Below is a small trained network, with its code and all its weights. Each question gives an input and a target symbol and asks what happens when units are switched off, that is, made to give their printed mean instead of their output.

import numpy as np


def w(rows, s, z=0):
    codes = np.array(rows[::2]) - 128.0
    scale = np.full(codes.shape[1], s)
    scale[-1] = z or s
    return codes * scale


def norm(h):
    return h / np.sqrt((h * h).mean(-1, keepdims=True) + 1e-5)


def f(y):
    return np.maximum(y, 0)


def softmax(a):
    e = np.exp(a - a.max(-1, keepdims=True))
    return e / e.sum(-1, keepdims=True)


def log_softmax(a):
    a = a - a.max(-1, keepdims=True)
    return a - np.log(np.exp(a).sum(-1, keepdims=True))


def net(x, mask):
    ids = ['βδλμξπτ'.index(c) for c in x.split()]
    T = len(ids)
    res = E[ids] + P[:T]
    u = 0
    for l in range(2):
        r = norm(res)
        for j in range(2):
            rows = slice(3 * j, 3 * j + 3)
            q, k, v = (r @ M[l][rows].T for M in (Q, K, V))
            z = softmax(np.where(np.tri(T) > 0, q @ k.T / 3**0.5, -1e9)) @ v
            o = O[l][rows]
            res = res + np.where(mask[u + j], z, o[:, -1]) @ o[:, :-1]
        u += 2
        y = f(norm(res) @ A[l][:, :-1].T + A[l][:, -1])
        res = res + np.where(mask[u : u + 4], y, B[l][:, -1]) @ B[l][:, :-1]
        u += 4
    return log_softmax(norm(res)[-1] @ U[:, :-1].T + U[:, -1])


Q, K, V, O, A, B = {}, {}, {}, {}, {}, {}
E = w([
[219,61,86,165,110,26,159,105,90],'β',
[151,112,180,132,76,180,172,173,101],'δ',
[75,97,251,154,102,125,166,121,28],'λ',
[179,205,94,116,136,97,175,112,95],'μ',
[184,108,103,107,77,215,186,102,162],'ξ',
[89,163,83,205,161,142,110,63,105],'π',
[193,165,180,217,149,65,95,154,140],'τ',
],0.021)
P = w([
[76,94,172,174,195,182,251,160,116],'0',
[79,115,162,166,123,103,213,165,113],'1',
[104,122,167,149,118,113,183,139,112],'2',
[115,123,159,138,124,103,160,132,109],'3',
[127,127,153,136,127,101,144,123,115],'4',
[136,132,143,131,129,103,131,123,115],'5',
[138,129,137,125,132,100,121,124,115],'6',
[143,129,128,121,131,96,112,126,114],'7',
[145,128,117,113,131,91,102,126,118],'8',
[150,133,110,115,136,97,92,129,113],'9',
[154,126,112,118,144,103,94,117,117],'10',
],0.013)
Q[0] = w([
[206,135,65,203,176,83,165,121,130],'L0H1',
[152,102,153,74,149,221,70,90,98],'L0H1',
[94,143,140,25,192,188,165,188,139],'L0H1',
[255,153,89,241,192,76,104,59,68],'L0H2',
[209,192,83,109,91,35,179,129,167],'L0H2',
[95,49,200,12,37,248,160,196,244],'L0H2',
],0.0086)
K[0] = w([
[161,195,64,113,134,128,103,113,160],'L0H1',
[115,62,165,76,169,143,167,137,158],'L0H1',
[156,80,150,171,75,143,186,203,116],'L0H1',
[125,217,48,116,174,111,66,73,76],'L0H2',
[142,255,35,76,145,121,96,114,109],'L0H2',
[167,66,177,168,101,164,175,152,213],'L0H2',
],0.0095)
V[0] = w([
[228,135,171,123,147,105,131,228,60],'L0H1',
[89,145,176,208,102,146,78,1,84],'L0H1',
[135,89,154,36,14,178,79,107,222],'L0H1',
[92,119,48,142,101,157,104,96,159],'L0H2',
[150,11,171,194,111,151,51,166,246],'L0H2',
[25,81,156,239,74,155,104,72,123],'L0H2',
],0.0069)
O[0] = w([
[84,102,250,132,129,138,109,120,167,186],'L0H1',
[100,137,73,142,108,56,115,182,112,164],'L0H1',
[160,107,158,79,117,152,69,115,94,2],'L0H1',
[144,87,92,138,124,80,161,107,69,91],'L0H2',
[117,92,78,254,109,189,109,158,57,17],'L0H2',
[136,101,24,166,95,57,71,136,147,123],'L0H2',
],0.0097,0.0081)
A[0] = w([
[153,155,125,67,173,69,107,174,210,133],'L0N1',
[115,202,176,2,203,92,133,103,182,138],'L0N2',
[153,178,162,136,146,218,160,95,120,180],'L0N3',
[44,113,121,115,101,216,203,161,101,4],'L0N4',
],0.0099,0.0019)
B[0] = w([
[69,242,121,87,125,109,128,29,76,207],'L0N1',
[74,207,182,12,101,116,183,49,254,254],'L0N2',
[119,106,91,145,104,72,94,121,154,240],'L0N3',
[44,201,141,196,146,126,148,160,46,206],'L0N4',
],0.0097,0.0087)
Q[1] = w([
[143,118,134,118,96,108,2,181,114],'L1H1',
[148,128,149,148,140,33,117,99,72],'L1H1',
[112,110,54,137,55,119,141,55,77],'L1H1',
[235,103,184,32,110,56,49,78,109],'L1H2',
[98,113,148,173,150,87,127,175,218],'L1H2',
[84,184,159,135,73,161,57,185,220],'L1H2',
],0.0087)
K[1] = w([
[52,139,156,135,126,110,74,154,93],'L1H1',
[81,136,111,134,115,70,152,120,181],'L1H1',
[150,137,81,145,100,145,148,31,75],'L1H1',
[163,64,165,134,93,89,68,88,110],'L1H2',
[141,139,187,150,126,89,154,172,139],'L1H2',
[105,246,155,139,127,151,63,170,102],'L1H2',
],0.011)
V[1] = w([
[123,111,130,102,200,78,107,93,174],'L1H1',
[75,97,96,109,112,134,124,141,166],'L1H1',
[121,99,174,141,2,127,110,130,95],'L1H1',
[41,159,134,103,209,98,119,172,93],'L1H2',
[143,144,110,122,178,73,185,126,103],'L1H2',
[131,48,185,114,148,87,104,170,110],'L1H2',
],0.0083)
O[1] = w([
[76,101,99,209,121,171,239,147,44,2],'L1H1',
[143,142,149,142,168,186,148,118,117,138],'L1H1',
[193,20,81,93,128,199,105,112,162,253],'L1H1',
[128,64,62,154,93,113,171,1,231,183],'L1H2',
[102,87,236,134,24,212,226,180,184,182],'L1H2',
[155,128,21,58,95,198,156,156,151,37],'L1H2',
],0.0068,0.0036)
A[1] = w([
[134,175,104,118,193,111,175,114,127,229],'L1N1',
[101,88,114,144,147,92,193,117,170,146],'L1N2',
[143,165,11,147,154,7,113,119,99,1],'L1N3',
[94,137,69,111,111,157,155,97,196,143],'L1N4',
],0.011,0.0018)
B[1] = w([
[203,121,85,152,52,79,163,45,145,230],'L1N1',
[204,159,74,79,134,197,91,163,137,255],'L1N2',
[98,6,71,122,158,73,130,62,25,253],'L1N3',
[75,218,162,184,99,93,152,160,55,232],'L1N4',
],0.014,0.0057)
U = w([
[89,165,182,145,156,131,158,175,1,163],'β',
[178,39,110,91,114,141,152,121,187,145],'δ',
[154,136,138,181,184,53,111,153,170,104],'λ',
[133,87,100,146,153,56,144,98,90,168],'μ',
[107,67,156,147,13,86,125,89,145,1],'ξ',
[123,156,115,76,168,114,61,169,91,173],'π',
[134,153,167,78,151,69,169,102,138,148],'τ',
],0.0091,0.0056)

Each question gives the input, a string of symbols that net reads in full, and the target symbol t.
The units are the heads (3 rows each of Q, K, V and O) and the neurons (one row each of A and B). Each row of codes is followed by its name. A weight is (code - 128) times the scale printed after its matrix; where a second scale follows, it is the last column's (O, A, B and U).
mask holds one flag per unit, layer by layer, with each layer's heads first. A switched-off unit (its flag False) gives its mean, the last column of its rows in O or B, instead of its output. The means were averaged over made-up inputs and are rounded, as every weight is.
A unit's drop is (log p(t) with every unit on - log p(t) with that unit switched off) / (log p(t) with every unit on - log p(t) with every unit switched off).
The circuit of an input: a set's keep is (log p(t) with only the set's units on - log p(t) with every unit switched off) / (log p(t) with every unit on - log p(t) with every unit switched off). Starting from all 12 units, units are removed one at a time, each time the one whose removal leaves the highest keep (on an exact tie, the one counted first), for as long as the keep stays at least 0.8.
circuit, biggest first: the units of the circuit, biggest drop first
unit that matters most: the unit with the biggest drop
k most important neurons: the k neurons with the biggest drops, biggest first
top k neurons in layer l: the k neurons of layer l with the biggest drops, biggest first
heads that matter: for each layer, one digit per head in row order, 1 if its drop is at least 0.15 and else 0, layers parted by /
drop when u is switched off: that unit's drop, to one decimal
input ξ λ μ β λ τ π λ, target δ: 2 most important neurons : [L0N1 L0N4]
input β ξ τ π π δ π β μ π τ, target μ: circuit, biggest first : [L0H1 L1N3]
input ξ μ μ τ λ μ ξ, target ξ: 4 most important neurons : [L0N2 L1N2 L0N3 L0N1]
input ξ μ ξ μ λ, target β: circuit, biggest first : [L0N2 L0H2 L1N1]
input μ μ β π λ λ, target ξ: circuit, biggest first : [L0H2 L1H2]
input ξ δ μ ξ ξ, target δ: top 2 neurons in layer 0 : [L0N2 L0N4]
input ξ δ λ π δ δ, target δ: unit that matters most : L0N2
input μ λ τ τ ξ, target β: circuit, biggest first : [L0H2 L0N4 L0N2]
input δ τ ξ ξ ξ μ μ τ τ δ, target ξ: circuit, biggest first : [L0H1 L0H2 L0N3]
input τ ξ τ, target λ: circuit, biggest first : [L0H2 L1N4 L0N1]
input μ μ τ ξ ξ λ ξ, target δ: 4 most important neurons : [L0N2 L0N1 L0N4 L1N4]
input ξ β π δ, target β: 3 most important neurons : [L0N4 L1N1 L0N2]
input ξ ξ π β τ μ π ξ μ ξ, target π: top 2 neurons in layer 1 : [L1N1 L1N3]
input τ δ δ β ξ δ β, target δ: most important neuron : [L1N4]
input τ μ δ ξ, target β: top 2 neurons in layer 1 : [L1N4 L1N1]
input μ ξ μ δ ξ λ ξ τ μ λ, target ξ: top 2 neurons in layer 1 : [L1N3 L1N4]
input ξ λ λ δ ξ τ ξ π δ, target ξ: top 2 neurons in layer 0 : [L0N2 L0N4]
input π δ λ δ β λ ξ τ λ, target δ: heads that matter : 01 / 11
input ξ μ π ξ, target ξ: 2 most important neurons : [L0N2 L0N4]
input β ξ β ξ λ π β δ β δ δ, target δ: unit that matters most : L0H1
input β β ξ τ λ, target β: top 2 neurons in layer 1 : [L1N1 L1N3]
input β λ β, target δ: top 2 neurons in layer 1 : [L1N4 L1N2]
input τ τ ξ ξ δ τ, target λ: drop when L0H2 is switched off : 1.6
input τ τ β ξ τ μ τ β δ, target β: drop when L0H2 is switched off : 0.6
